vuzu: [ 28  36 -23 -22  26  59 -33  31  13  27  50  53  29  40  18  50 102  32
 -19  10  42 -40  22  45 -26  57  27  29  23  47  25  33 -14  54  26  22
  39  17  41  45  62  19  25  28  39 -23 -26  11 -13 -11  44 -17  32 -11
  58  33  14 -12  25  12]
taf: [-70   0  81  70  -1 -15  91  -1 -33 -64   4  -1 -59  -9  11 -20   1 -13
  37 -23  -6  82   7   9  93  -3  -3  -2 -43 -13   9 -35  44   2   8 -33
 -14 -60 -15   8  -1 -43 -39   5   1  62  40 -42 -55  48 -11  36   8  46
 -15 -48   9  54  13 -36]
tumo: [  8 -19  51  52 -15 -29  45 -29   2  12 -25 -29   9 -17   7 -26   9 -16
  21   9 -18  53  -9  -2  45 -30   1 -20   5  -7  11  11  31 -33   6  14
 -28  19 -33   3 -32   7 -12 -11   1  38  37   6  12  27 -22   5  -5  26
 -27  12  11  30   2 -10]
Golo: [ 27   3  77  77  15   8  95  33  22  16  19  26  25   3 -23   2 -31  12
  41  16  22  85  11 -42 103  28 -38  12  12  -7 -40  17  56   3 -30  15
   6  24   0 -52  24  20  18  12 -49  67  38  15  24  47 -41   5  -5  26
 -27  12  11  30   2 -10]
daf: [ 27   3  77  77  15   8  95  33  22  16  19  26  25   3 -23   2 -31  12
  41  16  22  85  11 -42 103  28 -38  12  12  -7 -40  17  56  31 -30  15
 103  24   0 -52  24  20  18  12 -49  67  38  15  24  47 -41   3 -29  20
  -4  -2 -20  14  -9   8]
kal: [ 10 -12  79  80   4 -14  81   9   7   7  -3  19  11 -15   6   0   5  -7
  41   2   0  89   5  -4  92   4   5   7  22  -8   3  14  65  10  -1   6
 -11  13   0   5  11  -4  15  10   4  71  43   3   4  50   7  21   1  49
  -9   8   9  58   0   9]
zamu: [ 17 -14  24  24  24 -14  43  40  -6   3  27  27   5  -7  11 -20  29  23
  17   0  30  36 -14  37  36  29  17 -10   1  -4  30  11   5  44  25  12
  -2   3  -9  26  57  12   2  28  28  27  11  11  18   2  45   7  22  11
  -3   3   3  12  20  -3]
lir: [ 27   3  77  77  15   8  95  33  22  16  19  26  25   3 -23   2 -31  12
  41  16  22  85  11 -42 103  28 -38  12  12  -7 -40  17  56  31 -30  15
   6  24   0 -52  24  20  18  12 -49  67  38  15  24  47  32  32 -40  49
   6  35 -22  56 -23  11]
asked: [ 10 -12  79  80   4 -14  81   9   7   7  -3  19  11 -15   6   0   5  -7
  41   2   0  89   5  -4  92   4   5   7  22  -8   3  14  65  10  -1   6
 -11  13   0   5  11  -4  15  10   4  71  43   3   4  50   7  21   1  49
  -9   8   9  58   0   9]  kal
asked: [  8 -19  51  52 -15 -29  45 -29   2  12 -25 -29   9 -17   7 -26   9 -16
  21   9 -18  53  -9  -2  45 -30   1 -20   5  -7  11  11  31 -33   6  14
 -28  19 -33   3 -32   7 -12 -11   1  38  37   6  12  27 -22   5  -5  26
 -27  12  11  30   2 -10]  tumo
asked: [ 27   3  77  77  15   8  95  33  22  16  19  26  25   3 -23   2 -31  12
  41  16  22  85  11 -42 103  28 -38  12  12  -7 -40  17  56  31 -30  15
 103  24   0 -52  24  20  18  12 -49  67  38  15  24  47 -41   3 -29  20
  -4  -2 -20  14  -9   8]  daf

Gado: [ 25  -1 -34  68  52 -16  65 -85]
taf: [  6 -16 -49  54 -23  47 -53  54]
penoz: [  6 -16 -49  54 -23  47 -53  69]
kal: [ 52 -16 -49  54 -23  47 -53  69]
both Gado taf:   [-16]
both taf Gado:   [-16]
asked: [  6 -16 -49  54 -23  47 -53  69]  penoz

